Below are the code and all the weights of a small trained network. Each question names an input and a class and asks about switching units off, where a switched-off unit gives its printed mean instead of its output.

import numpy as np


def w(rows, s, z=0):
    codes = np.array(rows[::2]) - 128.0
    scale = np.full(codes.shape[1], s)
    scale[-1] = z or s
    return codes * scale


def f(y):
    return np.maximum(y, 0)


def log_softmax(a):
    a = a - a.max(-1, keepdims=True)
    return a - np.log(np.exp(a).sum(-1, keepdims=True))


def net(x, mask):
    res = np.array(x, float).reshape(1, 4) / 4 @ E
    y = f(res @ A[0][:, :-1].T + A[0][:, -1])
    res = res + np.where(mask, y, B[0][:, -1]) @ B[0][:, :-1]
    return log_softmax(res[-1] @ U[:, :-1].T + U[:, -1])


A, B = {}, {}
E = w([
[80,198,208,115,255,38,145,51,131],'x0',
[26,74,189,193,173,183,27,253,80],'x1',
[128,88,118,118,146,105,131,140,165],'x2',
[170,46,213,213,117,130,248,137,40],'x3',
],0.0064)
A[0] = w([
[58,118,35,90,24,193,2,229,200,217],'n0',
[203,10,79,187,34,189,193,143,69,234],'n1',
[213,122,93,129,125,105,221,70,112,139],'n2',
[16,187,213,108,232,76,77,113,81,224],'n3',
[178,135,212,146,220,20,185,35,29,251],'n4',
[206,174,183,109,227,55,222,74,80,180],'n5',
[42,118,22,79,45,232,49,216,172,220],'n6',
[216,92,130,127,47,94,191,39,142,151],'n7',
[227,195,53,12,98,116,103,39,235,166],'n8',
[191,131,37,85,65,132,185,71,144,179],'n9',
[187,205,103,34,66,149,74,15,227,131],'n10',
[47,249,186,74,199,28,74,111,189,204],'n11',
[164,176,179,93,242,19,197,45,157,101],'n12',
[205,209,46,67,111,125,81,45,223,145],'n13',
],0.0055,0.0029)
B[0] = w([
[214,232,73,214,111,28,40,110,64,246],'n0',
[192,35,75,107,14,183,159,170,76,250],'n1',
[138,195,55,124,63,45,197,53,84,202],'n2',
[42,105,185,53,206,177,96,104,232,245],'n3',
[63,106,124,229,113,63,113,37,215,252],'n4',
[68,181,77,200,94,88,102,20,169,230],'n5',
[196,229,89,179,70,33,21,109,35,238],'n6',
[126,174,26,57,51,85,195,67,30,211],'n7',
[237,58,214,178,136,224,120,103,71,235],'n8',
[146,81,135,78,65,203,191,174,41,207],'n9',
[137,19,203,162,199,236,117,119,109,213],'n10',
[93,133,208,52,197,164,22,125,224,255],'n11',
[71,214,68,253,160,61,41,65,189,234],'n12',
[161,13,196,210,208,183,93,142,109,215],'n13',
],0.0055,0.0081)
U = w([
[253,53,204,172,86,244,108,209,55,253],'0',
[144,214,82,197,73,46,45,60,141,73],'1',
[80,33,228,184,178,215,121,52,173,247],'2',
[85,207,176,34,216,152,43,195,203,16],'3',
[189,105,97,65,7,165,226,122,79,12],'4',
],0.0059,0.0034)

Each question gives the input, the list of numbers given to net, and the class t.
The units are the neurons (one row each of A and B). Each row of codes is followed by its name. A weight is (code - 128) times the scale printed after its matrix; where a second scale follows, it is the last column's (A, B and U).
mask holds one flag per neuron, in row order. A switched-off neuron (its flag False) gives its mean, the last column of its row in B, instead of its output. The means were averaged over made-up inputs and are rounded, as every weight is.
A unit's drop is (log p(t) with every unit on - log p(t) with that unit switched off) / (log p(t) with every unit on - log p(t) with every unit switched off).
The circuit of an input: a set's keep is (log p(t) with only the set's units on - log p(t) with every unit switched off) / (log p(t) with every unit on - log p(t) with every unit switched off). Starting from the 12 units with the biggest drops (on a tie, the unit counted first), units are removed one at a time, each time the one whose removal leaves the highest keep (on an exact tie, the one counted first), for as long as the keep stays at least 0.8.
units of the circuit, in order: the units of the circuit, biggest drop first
most important unit: the unit with the biggest drop
top k neurons: the k neurons with the biggest drops, biggest first
drop when u is switched off: that unit's drop, to one decimal
input [-2,8,7,-2], class 1: units of the circuit, in order	[n0]
input [-7,7,-6,-2], class 1: top 2 neurons	[n0 n6]
input [-4,-7,-5,3], class 4: top 2 neurons	[n7 n2]
input [-7,-7,6,2], class 4: top 3 neurons	[n7 n2 n11]
input [-8,3,-1,0], class 1: top 4 neurons	[n0 n6 n8 n10]
input [-5,-8,3,4], class 4: top 2 neurons	[n7 n2]
input [-6,4,5,-1], class 1: top 3 neurons	[n0 n6 n8]
input [-8,8,-3,-2], class 1: top 2 neurons	[n0 n6]
input [-8,7,6,-3], class 1: top 2 neurons	[n0 n6]
input [1,4,1,0], class 3: drop when n8 is switched off	0.2
input [-7,-6,-8,-1], class 0: drop when n8 is switched off	0.2
input [-3,0,5,1], class 4: drop when n13 is switched off	0.3
input [-8,0,6,1], class 4: drop when n1 is switched off	0.4
input [1,8,1,-2], class 3: most important unit	n3
